Here is a tiny trained network, its code and every weight. The questions are about switching its units off for an input and a class, where a switched-off unit gives its printed mean instead of its output.

import numpy as np


def w(rows, s, z=0):
    codes = np.array(rows[::2]) - 128.0
    scale = np.full(codes.shape[1], s)
    scale[-1] = z or s
    return codes * scale


def f(y):
    return np.maximum(y, 0)


def log_softmax(a):
    a = a - a.max(-1, keepdims=True)
    return a - np.log(np.exp(a).sum(-1, keepdims=True))


def net(x, mask):
    res = np.array(x, float).reshape(1, 8) / 4 @ E
    y = f(res @ A[0][:, :-1].T + A[0][:, -1])
    res = res + np.where(mask, y, B[0][:, -1]) @ B[0][:, :-1]
    return log_softmax(res[-1] @ U[:, :-1].T + U[:, -1])


A, B = {}, {}
E = w([
[108,129,113,138,138,144,182,129,115,116,139],'x0',
[151,186,203,212,64,130,148,192,202,137,233],'x1',
[147,146,137,91,117,145,137,112,128,141,156],'x2',
[135,74,105,137,129,129,132,149,140,104,131],'x3',
[130,118,140,135,137,142,166,135,114,104,122],'x4',
[147,140,183,148,140,127,105,117,102,111,106],'x5',
[110,133,151,132,149,136,120,89,143,117,160],'x6',
[129,191,60,120,175,246,43,173,147,15,133],'x7',
],0.013)
A[0] = w([
[105,74,86,59,182,143,75,77,63,126,103,184],'n1',
[183,165,110,118,114,140,117,92,143,151,108,58],'n2',
[132,179,165,236,120,145,135,198,228,137,166,187],'n3',
[107,95,65,22,254,144,105,59,76,121,36,211],'n4',
[121,159,103,113,184,210,73,173,165,89,139,28],'n5',
[180,172,151,212,60,160,142,166,210,112,197,141],'n6',
[173,160,104,110,153,144,106,158,167,70,121,66],'n7',
[126,42,178,153,70,63,171,81,126,211,135,2],'n8',
[111,202,89,106,159,217,63,203,135,58,130,69],'n9',
[125,157,182,166,61,163,125,217,185,127,164,205],'n10',
],0.0092,0.0025)
B[0] = w([
[179,174,57,88,90,172,85,121,179,112,125,210],'n1',
[129,99,109,157,174,149,164,120,136,102,148,137],'n2',
[186,208,89,151,81,198,142,116,151,14,63,215],'n3',
[222,142,58,210,39,168,79,64,164,122,99,255],'n4',
[90,155,145,60,206,78,200,174,108,144,161,198],'n5',
[178,140,104,139,80,163,158,69,114,97,82,216],'n6',
[89,111,164,126,176,59,158,98,178,154,168,171],'n7',
[42,46,212,116,217,64,228,187,73,185,186,227],'n8',
[1,59,233,78,228,38,188,187,55,199,172,223],'n9',
[185,146,68,92,105,189,31,60,203,108,90,203],'n10',
],0.0084,0.023)
U = w([
[218,194,1,166,70,193,111,106,208,52,79,254],'0',
[22,112,162,100,211,56,158,186,150,149,123,2],'1',
],0.009,0.00072)

Each question gives the input, the list of numbers given to net, and the class t.
The units are the neurons (one row each of A and B). Each row of codes is followed by its name. A weight is (code - 128) times the scale printed after its matrix; where a second scale follows, it is the last column's (A, B and U).
mask holds one flag per neuron, in row order. A switched-off neuron (its flag False) gives its mean, the last column of its row in B, instead of its output. The means were averaged over made-up inputs and are rounded, as every weight is.
A unit's drop is (log p(t) with every unit on - log p(t) with that unit switched off) / (log p(t) with every unit on - log p(t) with every unit switched off).
The circuit of an input: a set's keep is (log p(t) with only the set's units on - log p(t) with every unit switched off) / (log p(t) with every unit on - log p(t) with every unit switched off). Starting from all 10 units, units are removed one at a time, each time the one whose removal leaves the highest keep (on an exact tie, the one counted first), for as long as the keep stays at least 0.8.
units of the circuit, in order: the units of the circuit, biggest drop first
k most important neurons: the k neurons with the biggest drops, biggest first
drop when u is switched off: that unit's drop, to one decimal
input [-4,-3,-5,-1,-8,-5,1,4], class 1: 3 most important neurons -> [n9; n3; n10]
input [7,-8,6,3,0,-7,4,-8], class 0: 2 most important neurons -> [n4; n9]
input [-1,-4,8,-2,0,-1,-1,7], class 1: units of the circuit, in order -> [n9]
input [-2,8,7,-3,-3,-3,4,-8], class 0: 4 most important neurons -> [n3; n9; n10; n6]
input [6,4,-7,-1,3,1,5,-4], class 0: 2 most important neurons -> [n9; n3]
input [3,7,-8,4,-2,2,-4,-7], class 0: 4 most important neurons -> [n3; n9; n10; n6]
input [-7,4,-5,-3,-1,7,1,6], class 1: 2 most important neurons -> [n9; n4]
input [7,3,-8,-6,7,-2,7,-2], class 0: drop when n9 is switched off -> 2.1
input [0,-6,-5,7,-7,0,-6,-6], class 0: drop when n5 is switched off -> 0.3
input [2,-3,-7,7,-4,3,-3,4], class 1: drop when n10 is switched off -> 0.3
input [0,2,-6,-1,-1,1,6,5], class 1: drop when n9 is switched off -> 0.1
